Here is a tiny trained network, its code and every weight. The questions are about switching its units off for an input and a target symbol, where a switched-off unit gives its printed mean instead of its output.

import numpy as np


def w(rows, s, z=0):
    codes = np.array(rows[::2]) - 128.0
    scale = np.full(codes.shape[1], s)
    scale[-1] = z or s
    return codes * scale


def norm(h):
    return h / np.sqrt((h * h).mean(-1, keepdims=True) + 1e-5)


def f(y):
    return y / 2 * (1 + np.tanh(0.7978845608 * (y + 0.044715 * y**3)))


def softmax(a):
    e = np.exp(a - a.max(-1, keepdims=True))
    return e / e.sum(-1, keepdims=True)


def log_softmax(a):
    a = a - a.max(-1, keepdims=True)
    return a - np.log(np.exp(a).sum(-1, keepdims=True))


def net(x, mask):
    ids = ['ΘΞΦζηπψ'.index(c) for c in x.split()]
    T = len(ids)
    res = E[ids] + P[:T]
    u = 0
    for l in range(2):
        r = norm(res)
        for j in range(2):
            rows = slice(3 * j, 3 * j + 3)
            q, k, v = (r @ M[l][rows].T for M in (Q, K, V))
            z = softmax(np.where(np.tri(T) > 0, q @ k.T / 3**0.5, -1e9)) @ v
            o = O[l][rows]
            res = res + np.where(mask[u + j], z, o[:, -1]) @ o[:, :-1]
        u += 2
        y = f(norm(res) @ A[l][:, :-1].T + A[l][:, -1])
        res = res + np.where(mask[u : u + 8], y, B[l][:, -1]) @ B[l][:, :-1]
        u += 8
    return log_softmax(norm(res)[-1] @ U[:, :-1].T + U[:, -1])


Q, K, V, O, A, B = {}, {}, {}, {}, {}, {}
E = w([
[141,29,117,90,129,84],'Θ',
[108,180,96,96,132,71],'Ξ',
[199,179,136,100,98,40],'Φ',
[59,90,149,94,145,79],'ζ',
[102,132,61,249,202,105],'η',
[91,129,159,205,194,179],'π',
[94,114,101,56,188,156],'ψ',
],0.018)
P = w([
[240,208,239,177,255,120],'0',
[91,48,81,132,204,35],'1',
[114,54,93,132,159,44],'2',
[123,88,89,124,139,45],'3',
[111,105,85,130,117,61],'4',
[111,123,78,131,93,67],'5',
[128,149,81,139,81,64],'6',
[120,145,79,148,59,85],'7',
[107,146,87,155,48,104],'8',
[109,153,93,154,30,110],'9',
[101,141,103,156,42,107],'10',
[109,103,146,162,52,81],'11',
],0.0057)
Q[0] = w([
[152,75,34,163,77,50],'0.h0',
[113,192,141,70,96,159],'0.h0',
[132,192,104,205,173,171],'0.h0',
[112,135,180,90,65,187],'0.h1',
[75,193,58,124,198,166],'0.h1',
[184,153,2,149,177,175],'0.h1',
],0.0098)
K[0] = w([
[132,177,191,136,134,37],'0.h0',
[164,85,83,156,114,138],'0.h0',
[67,121,78,92,8,116],'0.h0',
[184,155,154,124,151,145],'0.h1',
[107,172,90,105,121,153],'0.h1',
[105,191,85,139,132,135],'0.h1',
],0.013)
V[0] = w([
[90,131,236,40,161,135],'0.h0',
[60,71,166,225,165,90],'0.h0',
[136,84,160,71,162,235],'0.h0',
[153,147,2,130,154,170],'0.h1',
[94,65,233,130,82,85],'0.h1',
[68,3,160,156,109,109],'0.h1',
],0.0072)
O[0] = w([
[54,115,81,172,37,254,147],'0.h0',
[157,197,65,117,90,139,216],'0.h0',
[208,71,111,89,119,80,85],'0.h0',
[126,92,73,177,208,99,133],'0.h1',
[147,171,73,70,132,88,167],'0.h1',
[82,115,115,164,141,127,255],'0.h1',
],0.0093,0.0063)
A[0] = w([
[131,184,144,167,158,111,245],'0.n0',
[80,66,180,127,98,218,113],'0.n1',
[154,118,184,132,152,194,155],'0.n2',
[42,172,129,8,177,132,63],'0.n3',
[60,155,113,124,145,120,71],'0.n4',
[201,195,106,135,100,114,54],'0.n5',
[126,80,96,108,128,121,5],'0.n6',
[102,136,164,34,170,131,119],'0.n7',
],0.011,0.0018)
B[0] = w([
[14,43,119,107,142,162,200],'0.n0',
[214,201,114,144,254,42,150],'0.n1',
[121,225,168,170,128,58,121],'0.n2',
[191,58,61,145,143,96,255],'0.n3',
[140,90,197,136,55,123,218],'0.n4',
[94,3,88,187,69,130,139],'0.n5',
[110,229,203,115,62,107,206],'0.n6',
[156,199,56,194,171,187,165],'0.n7',
],0.0059,0.0048)
Q[1] = w([
[188,118,118,164,200,104],'1.h0',
[250,123,116,152,143,147],'1.h0',
[130,100,65,96,72,33],'1.h0',
[69,127,147,197,127,61],'1.h1',
[151,50,66,80,28,26],'1.h1',
[144,124,135,161,115,153],'1.h1',
],0.011)
K[1] = w([
[75,117,168,202,83,139],'1.h0',
[146,186,185,173,199,109],'1.h0',
[118,103,206,10,116,124],'1.h0',
[99,191,187,154,84,59],'1.h1',
[184,179,219,51,147,154],'1.h1',
[96,107,163,133,117,26],'1.h1',
],0.011)
V[1] = w([
[69,64,198,120,68,243],'1.h0',
[139,230,132,172,210,48],'1.h0',
[193,171,177,131,93,86],'1.h0',
[72,148,184,180,130,114],'1.h1',
[145,120,159,224,1,134],'1.h1',
[224,184,249,201,114,34],'1.h1',
],0.0081)
O[1] = w([
[184,102,157,190,189,212,3],'1.h0',
[126,150,63,87,198,79,85],'1.h0',
[109,73,103,91,202,91,101],'1.h0',
[74,163,178,98,77,146,63],'1.h1',
[39,104,2,102,180,213,65],'1.h1',
[32,44,132,162,135,133,86],'1.h1',
],0.0086,0.0053)
A[1] = w([
[50,138,64,235,130,79,108],'1.n0',
[77,118,78,208,140,46,179],'1.n1',
[210,113,102,209,253,181,234],'1.n2',
[191,95,175,56,111,170,87],'1.n3',
[81,155,102,160,164,127,180],'1.n4',
[68,229,201,145,124,135,45],'1.n5',
[109,43,51,73,42,20,64],'1.n6',
[251,145,131,195,254,122,249],'1.n7',
],0.0082,0.002)
B[1] = w([
[171,120,146,84,122,159,195],'1.n0',
[165,121,97,106,128,137,206],'1.n1',
[94,116,147,50,134,62,156],'1.n2',
[116,110,53,103,93,122,127],'1.n3',
[127,124,203,116,67,123,149],'1.n4',
[166,233,195,113,189,180,139],'1.n5',
[177,136,163,131,203,179,254],'1.n6',
[134,158,126,57,160,2,158],'1.n7',
],0.0099,0.013)
U = w([
[219,56,110,159,215,184,103],'Θ',
[137,184,218,117,156,162,130],'Ξ',
[34,62,103,167,169,127,213],'Φ',
[163,149,43,179,72,159,178],'ζ',
[141,124,84,106,143,2,150],'η',
[128,74,143,8,70,160,1],'π',
[165,51,192,199,73,80,138],'ψ',
],0.0098,0.0044)

Each question gives the input, a string of symbols that net reads in full, and the target symbol t.
The units are the heads (3 rows each of Q, K, V and O) and the neurons (one row each of A and B). Each row of codes is followed by its name. A weight is (code - 128) times the scale printed after its matrix; where a second scale follows, it is the last column's (O, A, B and U).
mask holds one flag per unit, layer by layer, with each layer's heads first. A switched-off unit (its flag False) gives its mean, the last column of its rows in O or B, instead of its output. The means were averaged over made-up inputs and are rounded, as every weight is.
A unit's drop is (log p(t) with every unit on - log p(t) with that unit switched off) / (log p(t) with every unit on - log p(t) with every unit switched off).
The circuit of an input: a set's keep is (log p(t) with only the set's units on - log p(t) with every unit switched off) / (log p(t) with every unit on - log p(t) with every unit switched off). Starting from the 12 units with the biggest drops (on a tie, the unit counted first), units are removed one at a time, each time the one whose removal leaves the highest keep (on an exact tie, the one counted first), for as long as the keep stays at least 0.8.
units of the circuit, in order: the units of the circuit, biggest drop first
top k neurons: the k neurons with the biggest drops, biggest first
k most important neurons of layer l: the k neurons of layer l with the biggest drops, biggest first
drop when u is switched off: that unit's drop, to one decimal
input Θ ψ Θ ψ ζ Θ Θ Θ, target Θ: top 2 neurons => (1.n6 0.n0)
input Ξ ψ ψ Θ η Φ, target Ξ: units of the circuit, in order => (0.h0 1.h1 1.n5)
input Ξ η η Θ Θ π η η, target Ξ: units of the circuit, in order => (0.h0 1.h1 1.n0 1.n4)
input Θ ψ η Θ ζ ψ Θ Θ η ζ ζ ψ, target η: top neuron => (0.n7)
input η η η π ζ Θ π Ξ η, target Ξ: units of the circuit, in order => (0.h0 1.n0 1.n4)
input Φ Θ Θ ψ ψ η ψ π η η, target Φ: units of the circuit, in order => (0.h0 1.h1)
input Ξ Θ Θ ψ η Ξ, target Ξ: units of the circuit, in order => (0.h0 1.h1 1.n5)
input Θ η ψ Θ η η ψ ζ η, target ζ: 2 most important neurons of layer 1 => (1.n6 1.n0)
input Ξ Ξ Θ Θ Ξ ζ Φ Θ ζ Θ, target Ξ: 3 most important neurons of layer 0 => (0.n0 0.n1 0.n5)
input π η Θ Θ η Θ Θ Φ, target π: 3 most important neurons of layer 0 => (0.n2 0.n5 0.n3)
input π Θ η η η ζ ψ ζ ζ, target π: 3 most important neurons of layer 0 => (0.n2 0.n3 0.n0)
input π π Φ Θ η Θ Θ η Θ Ξ Φ, target π: top 3 neurons => (0.n2 0.n5 0.n0)
input η Θ π, target Ξ: 2 most important neurons of layer 0 => (0.n3 0.n0)
input Ξ ζ Θ ζ ψ η η ζ, target Ξ: most important neuron of layer 1 => (1.n5)
input Θ ψ Θ π, target η: 2 most important neurons of layer 1 => (1.n7 1.n6)
input Θ ζ ψ ζ Θ η π η η Θ Φ, target Θ: 2 most important neurons of layer 0 => (0.n0 0.n6)
input π Θ Φ η η ψ ψ ζ Ξ Θ Θ, target π: drop when 0.n3 is switched off => 1.4
input ζ Θ η ψ Θ Θ ψ Φ, target ζ: drop when 0.h0 is switched off => 0.4
input Ξ η Θ Θ, target Ξ: drop when 0.h1 is switched off => 0.1
input Ξ η Θ Φ Θ η Φ Θ π Ξ, target Ξ: drop when 1.n5 is switched off => 0.2
input Θ ψ ψ Θ Φ ψ ψ Φ η, target Φ: top neuron => (1.n6)
